Below is a small trained network, with its code and all its weights. Each question gives an input and a class and asks what happens when units are switched off, that is, made to give their printed mean instead of their output.

import numpy as np


def w(rows, s, z=0):
    codes = np.array(rows[::2]) - 128.0
    scale = np.full(codes.shape[1], s)
    scale[-1] = z or s
    return codes * scale


def f(y):
    return y / 2 * (1 + np.tanh(0.7978845608 * (y + 0.044715 * y**3)))


def log_softmax(a):
    a = a - a.max(-1, keepdims=True)
    return a - np.log(np.exp(a).sum(-1, keepdims=True))


def net(x, mask):
    res = np.array(x, float).reshape(1, 8) / 4 @ E
    y = f(res @ A[0][:, :-1].T + A[0][:, -1])
    res = res + np.where(mask, y, B[0][:, -1]) @ B[0][:, :-1]
    return log_softmax(res[-1] @ U[:, :-1].T + U[:, -1])


A, B = {}, {}
E = w([
[99,126,161,56,81,167,89,98],'x0',
[135,130,146,128,130,130,125,132],'x1',
[112,146,124,132,132,133,126,134],'x2',
[100,140,162,148,145,93,97,100],'x3',
[97,37,137,100,162,133,77,246],'x4',
[73,188,136,127,154,129,117,148],'x5',
[64,91,151,128,91,53,209,137],'x6',
[119,152,152,121,142,132,128,138],'x7',
],0.013)
A[0] = w([
[147,66,137,193,213,110,112,172,215],'neuron 0',
[161,133,124,160,143,35,166,218,196],'neuron 1',
[167,152,98,255,221,130,183,126,216],'neuron 2',
[6,18,176,104,78,123,153,178,160],'neuron 3',
[73,148,121,97,8,134,252,61,254],'neuron 4',
[92,91,128,166,131,135,216,92,98],'neuron 5',
[54,126,115,149,232,146,60,237,158],'neuron 6',
[72,98,125,92,190,146,90,161,172],'neuron 7',
],0.0092,0.0036)
B[0] = w([
[60,91,53,139,153,134,140,127,191],'neuron 0',
[78,88,120,160,83,185,183,168,191],'neuron 1',
[145,63,118,111,135,76,247,134,192],'neuron 2',
[159,146,110,90,75,89,167,117,248],'neuron 3',
[194,128,157,174,106,83,101,187,244],'neuron 4',
[70,159,151,174,145,121,128,169,169],'neuron 5',
[160,62,125,146,110,116,126,129,223],'neuron 6',
[121,115,117,81,96,121,116,102,190],'neuron 7',
],0.013,0.016)
U = w([
[133,119,98,44,123,76,220,77,242],'0',
[52,105,215,201,165,134,191,152,31],'1',
[65,49,87,149,167,200,113,168,160],'2',
[1,118,87,135,50,181,183,117,4],'3',
[153,220,134,167,63,228,49,48,234],'4',
[129,193,144,107,124,57,85,140,94],'5',
[95,75,102,24,91,197,69,77,62],'6',
],0.0088,0.0031)

Each question gives the input, the list of numbers given to net, and the class t.
The units are the neurons (one row each of A and B). Each row of codes is followed by its name. A weight is (code - 128) times the scale printed after its matrix; where a second scale follows, it is the last column's (A, B and U).
mask holds one flag per neuron, in row order. A switched-off neuron (its flag False) gives its mean, the last column of its row in B, instead of its output. The means were averaged over made-up inputs and are rounded, as every weight is.
A unit's drop is (log p(t) with every unit on - log p(t) with that unit switched off) / (log p(t) with every unit on - log p(t) with every unit switched off).
The circuit of an input: a set's keep is (log p(t) with only the set's units on - log p(t) with every unit switched off) / (log p(t) with every unit on - log p(t) with every unit switched off). Starting from all 8 units, units are removed one at a time, each time the one whose removal leaves the highest keep (on an exact tie, the one counted first), for as long as the keep stays at least 0.8.
units of the circuit, in order: the units of the circuit, biggest drop first
unit that matters most: the unit with the biggest drop
top k neurons: the k neurons with the biggest drops, biggest first
drop of u: that unit's drop, to one decimal
input [3,1,-8,-8,3,4,-6,-8], class 6: top neuron : neuron 4
input [-7,7,-2,4,1,8,-1,8], class 2: units of the circuit, in order : neuron 0; neuron 6
input [-3,4,-8,7,6,4,1,7], class 3: units of the circuit, in order : neuron 1; neuron 4
input [-6,2,-5,1,4,0,2,3], class 3: top 3 neurons : neuron 1; neuron 4; neuron 0
input [3,-4,-6,-4,0,-6,8,-2], class 5: units of the circuit, in order : neuron 4; neuron 2
input [-6,3,6,3,4,-5,3,-1], class 3: units of the circuit, in order : neuron 1; neuron 4
input [1,-1,3,7,-8,2,7,4], class 5: top 2 neurons : neuron 4; neuron 1
input [8,-3,0,5,-1,-5,-6,-3], class 4: top 2 neurons : neuron 2; neuron 0
input [-1,3,2,-4,8,-7,1,-4], class 3: units of the circuit, in order : neuron 3; neuron 1; neuron 0
input [0,4,5,4,7,4,8,1], class 3: top 2 neurons : neuron 1; neuron 2
input [-3,0,-4,6,8,-6,4,-6], class 3: units of the circuit, in order : neuron 1; neuron 3; neuron 0
input [-1,-2,3,4,-3,7,-7,1], class 0: top 4 neurons : neuron 2; neuron 4; neuron 1; neuron 5
input [1,6,3,-4,6,-3,0,5], class 6: top 4 neurons : neuron 2; neuron 7; neuron 4; neuron 5
input [0,-8,5,0,-2,-3,6,-8], class 1: unit that matters most : neuron 5
input [8,-4,5,4,0,-4,-5,-6], class 4: units of the circuit, in order : neuron 2; neuron 0
input [8,-1,-8,3,0,-6,-7,6], class 4: top 3 neurons : neuron 2; neuron 0; neuron 6
input [-7,7,-3,4,-7,-7,1,6], class 1: top 2 neurons : neuron 3; neuron 5
input [2,-5,5,8,6,-6,-5,0], class 6: units of the circuit, in order : neuron 7; neuron 4
input [-5,-2,-3,-2,5,-3,1,-3], class 3: units of the circuit, in order : neuron 1; neuron 4
input [6,8,-7,-8,3,4,-1,-6], class 6: unit that matters most : neuron 2
input [4,-2,2,-6,-1,-8,-4,-3], class 4: top 2 neurons : neuron 2; neuron 0
input [0,-7,-8,4,1,-3,-5,-6], class 2: top 2 neurons : neuron 3; neuron 7
input [-4,4,-1,-6,4,-4,2,4], class 3: top 2 neurons : neuron 1; neuron 4
input [1,-3,2,2,-7,-7,4,-1], class 5: drop of neuron 1 : 0.2
input [-2,-2,-7,1,5,4,8,4], class 3: drop of neuron 1 : 1.1
input [6,2,3,-8,-7,-6,1,-4], class 5: drop of neuron 4 : 0.4
input [8,6,-8,-7,-2,7,7,-1], class 5: units of the circuit, in order : neuron 4
input [-3,-8,6,4,8,6,7,5], class 3: drop of neuron 1 : 1.0
